Facts:
Q_111 {χ=a}
Q_114 {χ=a}
Q_118 {λ=Q_122, χ=e}
Q_119 {λ=Q_667, χ=b}
Q_120 {Σ=Q_683 Q_946, χ=a}
Q_122 {χ=a}
Q_13 {λ=Q_504, χ=c}
Q_144 {Σ=Q_114, λ=Q_280, χ=e}
Q_146 {Σ=Q_854 Q_860 Q_636 Q_852, χ=b}
Q_165 {λ=Q_914, χ=a}
Q_17 {λ=Q_122, χ=a}
Q_172 {χ=e}
Q_180 {χ=e}
Q_181 {χ=b}
Q_183 {Σ=Q_336, λ=Q_692 Q_795 Q_711, χ=e}
Q_185 {Σ=Q_842 Q_436, χ=a}
Q_186 {λ=Q_446, χ=d}
Q_189 {χ=a}
Q_198 {Σ=Q_854 Q_482 Q_766 Q_263 Q_582, χ=b}
Q_201 {λ=Q_310, χ=a}
Q_210 {χ=d}
Q_211 {λ=Q_636, χ=a}
Q_216 {χ=b}
Q_22 {Σ=Q_901 Q_870, χ=a}
Q_221 {λ=Q_711 Q_788, χ=c}
Q_227 {λ=Q_367, χ=c}
Q_229 {λ=Q_954 Q_309, χ=a}
Q_231 {Σ=Q_384 Q_860 Q_901 Q_998 Q_268 Q_239 Q_452, λ=Q_692 Q_72, χ=a}
Q_239 {λ=Q_692, χ=a}
Q_247 {λ=Q_415, χ=a}
Q_252 {χ=a}
Q_263 {λ=Q_692 Q_887, χ=a}
Q_268 {χ=a}
Q_273 {λ=Q_692, χ=d}
Q_275 {λ=Q_493 Q_94, χ=a}
Q_280 {Σ=Q_317, λ=Q_692 Q_795 Q_711, χ=b}
Q_281 {χ=b}
Q_283 {Σ=Q_914 Q_887, λ=Q_692, χ=c}
Q_309 {λ=Q_692, χ=e}
Q_310 {χ=b}
Q_312 {Σ=Q_538 Q_609, χ=a}
Q_315 {λ=Q_72, χ=a}
Q_317 {χ=a}
Q_331 {χ=b}
Q_336 {χ=a}
Q_337 {χ=c}
Q_349 {λ=Q_17, χ=c}
Q_359 {λ=Q_692, χ=c}
Q_367 {λ=Q_692, χ=b}
Q_380 {λ=Q_466, χ=b}
Q_384 {χ=a}
Q_387 {λ=Q_281, χ=b}
Q_392 {λ=Q_933, χ=a}
Q_401 {χ=a}
Q_41 {Σ=Q_601, λ=Q_359 Q_795 Q_239, χ=b}
Q_415 {λ=Q_635, χ=b}
Q_436 {λ=Q_692 Q_310, χ=a}
Q_446 {Σ=Q_380 Q_943 Q_769 Q_495 Q_808 Q_784, λ=Q_72, χ=b}
Q_452 {χ=b}
Q_461 {Σ=Q_392, λ=Q_870 Q_239, χ=a}
Q_466 {λ=Q_692, χ=a}
Q_469 {χ=b}
Q_482 {χ=a}
Q_493 {χ=a}
Q_495 {χ=b}
Q_499 {Σ=Q_516 Q_984 Q_415, χ=b}
Q_504 {χ=a}
Q_512 {χ=a}
Q_516 {λ=Q_692, χ=a}
Q_533 {λ=Q_692, χ=b}
Q_538 {λ=Q_692 Q_711, χ=a}
Q_544 {χ=b}
Q_545 {Σ=Q_77 Q_726 Q_211, χ=e}
Q_561 {λ=Q_692 Q_118 Q_912 Q_466 Q_988, χ=b}
Q_564 {Σ=Q_658 Q_281 Q_609 Q_180, λ=Q_336, χ=a}
Q_569 {χ=a}
Q_574 {λ=Q_273, χ=a}
Q_579 {Σ=Q_807, χ=b}
Q_580 {χ=a}
Q_582 {λ=Q_367, χ=c}
Q_601 {χ=c}
Q_602 {Σ=Q_181 Q_538 Q_172, χ=a}
Q_604 {Σ=Q_726 Q_582, χ=c}
Q_609 {χ=b}
Q_619 {λ=Q_122 Q_69, χ=a}
Q_621 {Σ=Q_574 Q_636 Q_873, χ=c}
Q_634 {λ=Q_875, χ=a}
Q_635 {Σ=Q_683 Q_216, χ=a}
Q_636 {λ=Q_795, χ=a}
Q_652 {Σ=Q_759 Q_111 Q_865, χ=e}
Q_658 {χ=b}
Q_667 {λ=Q_692, χ=b}
Q_683 {χ=b}
Q_69 {Σ=Q_221, λ=Q_119 Q_972 Q_310, χ=a}
Q_692 {χ=b}
Q_693 {λ=Q_692, χ=b}
Q_711 {χ=e}
Q_712 {Σ=Q_384 Q_569 Q_979 Q_114 Q_466, χ=a}
Q_714 {Σ=Q_873, χ=e}
Q_72 {χ=a}
Q_726 {χ=a}
Q_739 {λ=Q_693 Q_914, χ=a}
Q_756 {λ=Q_309, χ=a}
Q_759 {χ=a}
Q_762 {χ=a}
Q_766 {λ=Q_998 Q_870, χ=a}
Q_769 {χ=a}
Q_77 {λ=Q_667, χ=c}
Q_784 {χ=b}
Q_788 {Σ=Q_72, λ=Q_231, χ=b}
Q_795 {λ=Q_692, χ=c}
Q_801 {Σ=Q_165 Q_331 Q_172, λ=Q_538, χ=e}
Q_807 {λ=Q_380, χ=a}
Q_808 {χ=b}
Q_821 {λ=Q_711 Q_268, χ=a}
Q_822 {Σ=Q_380 Q_336, λ=Q_829 Q_94, χ=a}
Q_829 {λ=Q_231, χ=a}
Q_833 {Σ=Q_842 Q_281 Q_210 Q_726, χ=a}
Q_842 {χ=a}
Q_843 {Σ=Q_901 Q_984 Q_337, λ=Q_309 Q_667, χ=b}
Q_851 {λ=Q_186 Q_711, χ=b}
Q_852 {χ=a}
Q_854 {χ=a}
Q_860 {λ=Q_692 Q_183, χ=e}
Q_864 {χ=c}
Q_865 {λ=Q_988, χ=a}
Q_870 {λ=Q_795, χ=a}
Q_873 {λ=Q_280 Q_870 Q_310, χ=c}
Q_875 {λ=Q_692, χ=c}
Q_882 {λ=Q_72, χ=a}
Q_885 {Σ=Q_165 Q_582 Q_172 Q_988, χ=d}
Q_887 {χ=b}
Q_892 {λ=Q_692 Q_122, χ=a}
Q_901 {χ=c}
Q_912 {λ=Q_231 Q_315, χ=b}
Q_914 {λ=Q_692 Q_72, χ=a}
Q_92 {Σ=Q_210 Q_739, χ=b}
Q_926 {Σ=Q_387 Q_482 Q_252 Q_401 Q_201, χ=b}
Q_933 {λ=Q_692 Q_795 Q_309 Q_914, χ=c}
Q_94 {Σ=Q_544 Q_181 Q_189, λ=Q_309, χ=a}
Q_943 {λ=Q_392, χ=d}
Q_945 {λ=Q_885 Q_41 Q_310, χ=c}
Q_946 {χ=a}
Q_954 {Σ=Q_667 Q_762 Q_392 Q_945 Q_784, χ=a}
Q_956 {Σ=Q_482, χ=c}
Q_967 {λ=Q_692 Q_183, χ=a}
Q_972 {χ=b}
Q_979 {χ=b}
Q_984 {χ=a}
Q_987 {Σ=Q_504 Q_972, χ=c}
Q_988 {λ=Q_280, χ=c}
Q_996 {Σ=Q_504 Q_756 Q_452, χ=a}
Q_997 {Σ=Q_512 Q_469 Q_201 Q_317, χ=e}
Q_998 {λ=Q_933 Q_692 Q_17, χ=a}

Known rows:
Q_561: [-48   3  12  -1   5  -6  15  -2  45   2  19  -6  -7 -13 -18  14 -12   5
   1   7 -20  -2  22  11   3  11   3  -5   2  -4 -10   2   1  16   3   8
  15   6]
Q_979: [ 18  19   7  -5 -25  -8  -1   2  30  -8   5   9   2   0  -2  18 -13   7
   5   7  23   3  10 -11  28   0   9  -9  -6  -4  13 -19  13  15 -20  -9
  11  -9]
Q_833: [  1  -9  -5  -6   9 -12  -4 -10  -4 -17  13  14 -17  14  -2   9   1   3
  11 -15  19  16 -10  32  -6  31 -13   8  -3  20  -9 -24   5 -37  23  22
  22   3]
Q_499: [-13  11   1   1  -9 -11  -4   9  40 -14   9   2  12  -2  -1  14  -4  -3
   6   5  38  20   2   5  18  19   5   5  -8  -5   6 -29  29 -10  -9  -1
  18  13]
Q_984: [ 37  17   2 -18 -11  -3  13  -8  -6  -5   8  19  -2  -2   7  26 -10  16
   7 -11  19  13  14   4  20 -10  -3 -17   0   2  12   0   4  -1 -20 -14
   3 -20]
Q_337: [ 48  18  -5 -15 -19   3  12   3  18   0   9  13   4   7   6   8  -4  11
   7  -4  19  20  11   5  24   0 -11 -28   2   1   8  -2   4   3 -15 -16
   8  -1]
Q_317: [ 29   9  -9  -5  -7   3  20 -26 -21  -4 -10  15  20   2 -11  -1  -7  13
   9  -3  -8  -9  14   8  -2  -3  15  -9   1   9  40  10 -13 -16   6   0
  -2 -16]
Q_808: [-20  41  -8  12  -4  -7   3 -14  -7 -14   4   6   2  -2 -25 -10  -1   6
  11  16   6   7   2   8  17 -11  31   3  11  -4   0  -5  -2  14   3 -24
   4  -3]
Q_120: [  0   7  -9  -5  11  -7  10  -4  -3 -16   6  10   4  -1  -1  14   3   3
  10 -11  23  22  -2  29   1  11   1   2   5   2   5 -10  14 -28   6   2
  10   6]
Q_268: [ 42   7  12 -13 -18  -1  24  12  15   8   8   4  -5 -15   7  35 -20   5
  20 -20  22  15  22   5   8  -7 -11 -11 -22 -27   4  14   9   7 -14  12
  -6 -27]
Q_854: [ 47   1   1 -13 -13   2  14 -17  -6   0  -8  18   7   6   1  16 -13  12
   3 -10  -4  -9  15   0   5   2   3 -12  -6  13  37   2 -10 -14   0  10
   7 -22]
Q_495: [-22  44  -9  10  -1  -6   3 -16  -6 -15   7   6   5  -2 -24 -13  -2   8
  10  15   6   8   3   7  19 -12  30   1  13  -3  -3  -6  -4  14   3 -21
   6  -1]
Q_954: [-41  15 -29   2  11   3  22  -6 -10   2  21   2  -3  -3 -15   8  13   7
  20 -18  19  27   6  42   3   0  12  13  13 -35 -17  18  37 -32  23   3
  -5  24]
Q_667: [-44  34  -9  12 -10  -5  13 -12   8   3  17 -10 -15  -2 -29  -7 -11  15
  19  -9  -4   3  15   9  14 -20  27   2   0 -45 -15  13   4  19  15  -4
  -8   0]
Q_201: [  3 -15   2  -2   9   9  38 -32   9   8 -10  -5  12  -2  -7   8 -18  22
  12 -27 -34 -11  25  15  -8  -6  12 -13  -3  -6  43  16 -24  -6   5  18
  -5 -12]
Q_310: [-17   5  -6  12 -18  -8   7  -7  31  -2   5 -16 -19   9 -10  -2 -19  15
  27 -24  13  12   5   5  16  -4  19  10 -23 -50  -3 -15   0   7  17  15
  -5  -3]
Q_315: [  1  11   1  -5   2   0  21   4  -3   6  14   7  -9 -12 -16  14  -6   1
  15  -7   6  13  14  27 -13   8  -5  -3  -6 -18 -13  24  10  -5  17  16
   2 -12]
Q_309: [-23  -9 -27 -14  -9 -11   5   3 -13  12   5  23 -11  -7  -5  14  -8   7
  15 -47   5   9  15  12   5 -18  -8  -3 -15 -34 -11  33   8 -21  19   6
 -13  -3]
Q_987: [ 26   6 -10  -8  -7   3  13  14  24  -2   5   6  13   7   5   4   5   6
   7  -6  28  29   2  16  17  17 -13 -18   1  -1   3 -12  17 -17  -3 -10
  12  18]
Q_870: [ 17   4   6 -16 -13   0  25   1  13  10  15   1 -16  -6   4  35 -15  16
  20 -29  11  14  23   8  11 -15  -7  -9 -12 -30  -1  15  10   6  -9  11
  -9 -13]
Q_795: [  6   4 -14  -2 -13   4  22   0  14  12   8 -12 -18  11 -10 -10  -8  15
  22 -26   9  23  11  19   4   2  -7 -15  -8 -42 -13  19   1  -2  24  11
  -5   4]

Rows:
No name comes twice in this set of rows, the named rows included.
[  0  -6  12 -14   4  -6  11 -17  -4   5  19   9 -40   3 -12  15 -17  15
   9 -18 -22  -5  16  21 -10   2 -16  -8  -2  -3 -21  10 -20   7  24  28
  12 -25]	Q_538
[-52   3 -14  -6  20 -15  19   9  -4   6   7  17   0 -23 -10  10   2  -1
  18 -33  -2  22  10  35 -10 -10  -6  -2  -7 -23 -21  39  -3 -15  14  -8
 -10   4]	Q_183
[-10  -2  -6  -3   9  -4  20 -16   4   0  11  -2 -16   2  -2  15  -9  20
  22 -31   2  15  12  25  10  -4  -1  -1  -4 -23   0   6  -1 -10   9   9
  -6  -4]	Q_17
[  1  -9   2   2 -16  -5   3  11  44  -9  -1   0  23   1   2  14  -8  -1
   5   3  28   5   6   0  12  27   7   5 -17  -4  32 -29  29 -22  -4  14
  18  14]	Q_146
[-10  -1 -13  -7  -9 -17   6  16 -17   6  -5  18  -8 -16  -6   6 -15  -2
  29 -45  15  23   5  15 -10 -10  -9   2 -30 -41 -14  31  -5 -16  21  11
 -14 -14]	Q_711
[ -1   9   0  -9  -2   2  20  -7 -10   9  13   3 -18  -6 -14  17 -12   6
  14 -14   0   8  20  24  -6  -4  -1  -5  -3 -21 -13  28   3   2  14  13
  -2 -17]	Q_914
[-39 -32  -7 -13  12 -18   6   7  10   5   1  23  -7 -10  -4  16  -6   0
   6 -35  -8  14   5  31 -20  17 -22   0 -17   0 -13  19  -8 -31  26  23
  12   4]	Q_801
[ -3  -8 -15 -16   0 -16   2   7  -4  -7  -8  33  20  -9   5  14   0  -2
   7 -29  18  18   3  13   4   2  -8  -4 -14   7  18   8   0 -36  -2 -10
  -1  -1]	Q_714
[  1  10   0   9 -19  -2   6 -20   7  -8 -14   5  21   4 -18 -12 -13   6
   5   9  -7 -16  13  -7   5   9  28  -1  -8   2  36  -9  -2  -4  11   8
   8  -4]	Q_469
[-22 -15  -1 -18   7 -16  17  21  25   8  10  23   7 -23   8  37 -10   0
  12 -34  10  23  18  19   0  -4 -20  -9 -15 -16  -6  26   3 -12  -7  -2
  -3   3]	Q_144
[-15   1   1   4  -7 -13 -14  -8  20 -18   9   6 -12  13  -9   0  -3   4
   5   1  16   8  -8   9  12  24   1   8  -4   4  -6 -38   8 -11  19  15
  24   7]	Q_92
[ -8  -7  -5  -9  17  -9  -4 -10  -6 -20  18  15 -15  11   0  16   4   4
   4  -9  12  18 -11  30  -1  31 -18   9   7  27 -13 -30   3 -32  20  13
  26   3]	Q_564
[-45  18 -13  -3  23   4  26  -4  -5   5  24   6  -1 -14 -22  13   9   2
   5  -4   2  15  11  41  -7   4   3  -1  20 -10 -23  26  23 -19  12   0
   6  15]	Q_822

Now the same things, written a new way:
Known rows:
Q_384: [ 4 -8  1 -1  0  0 -1  9  7  3  7 -8 -2]
Q_482: [ -9   6   2  -1 -13  -1 -19  -1  15  -4   1 -14 -14]
Q_189: [  2 -12  -2   5   4   1  -3  12   4   3  15  -4   5]
Q_854: [ -2  -9   0   3  -2  -1 -10   5  10   2   7  -6  -4]
Q_165: [  0 -22   1  11  -8   0 -10   1  -8  -3  17   1  11]
Q_807: [ 4 -9  1  3 -2  1  0  0  6  3  0 -5  6]
Q_120: [-16   5  -2  -4  -1  -3   7  33   6  -3 -12 -19 -16]
Q_216: [ 16  25   1 -19  16  -4  -7 -29 -10   5  24  13  12]
Q_146: [ -4  47   5 -31  -3  -9  -6 -10  -8  -6   1  -7  -8]
Q_310: [ 16  24   1 -20  16  -4  -7 -27  -8   7  24  12  10]
Q_469: [ 16  26   2 -21  15  -6  -9 -28  -9   5  27  11   9]
Q_561: [ 19  21   2 -12   4   1  -5 -46 -13  -1  -3  26  -1]
Q_609: [ 13  18  -1 -17  21  -4  -6 -23 -13   4  30  18  12]
Q_808: [ 16  21   0 -18  19  -4  -6 -26 -11   6  25  15  13]
Q_337: [ -5   0   5   5  -2   3  19  28   8   5  11 -13  -6]
Q_988: [-12 -22   8  14  -6   8   8  24   0   2  14  -3  12]
Q_186: [ 10 -28   0  13 -11  -7 -11  -1 -10   6  14   2  27]
Q_118: [ 20  39   4 -19  -4  11  11  -9   2  12 -15   7 -17]
Q_144: [-14  13   2 -17  -9  -5  -2  17  -6  -7 -19 -14   5]
Q_860: [  7  -6  -1   4  -8   2  -4 -21  -1  -9 -28   9 -18]
Q_997: [-15  26  -1 -20 -10  -7  -6  18   1  -7 -15 -18 -10]

Rows:
No name comes twice in this set of rows, the named rows included.
[ -8  -5  14  -3 -16   4  14  20   8   1   0 -18   3]	Q_873
[-16 -50   4  33 -11  12  10   4   4 -13 -31  11 -12]	Q_795
[-11  10   4  -9 -12   0   8  19  10  -1 -22 -16  -6]	Q_69
[ -6  10  12  -2 -10   1  19  28   8   3   7 -24 -11]	Q_901
[  8  -9   9  -9 -14  -8   1 -24  25   8  -4 -22  16]	Q_756
[ -7  -8   4   9  -5   6  20  10  17  10   2 -10   4]	Q_77
[ 22  24  -1 -17  18  -2   6 -31 -12   8  11  19  17]	Q_380
[ 11  17  -7  -7  30  -2  -7 -22  -7   9  27  24  15]	Q_281
[  9 -11   3  -1 -18  -4   0 -54  20  -4 -39   0  -8]	Q_309
[ 20  12   2  -5  -2   0   0 -66   0  -4 -25  25 -18]	Q_667
[ 20  31   8 -27   4  -6  -2 -52   1   8  12   7  17]	Q_119
[-13  15   4 -14 -15  -6   7  29   5  -6 -18 -29 -17]	Q_22
[  2  -3   5  -2 -10   1  -6  -4  10   2  -3 -10   0]	Q_201
[ 15  13   2 -15  11  -3 -12 -32 -17   0  21  15  24]	Q_851
[ 5  0 -6 -4 14 -2 -6  0  0  6 12  4  6]	Q_180

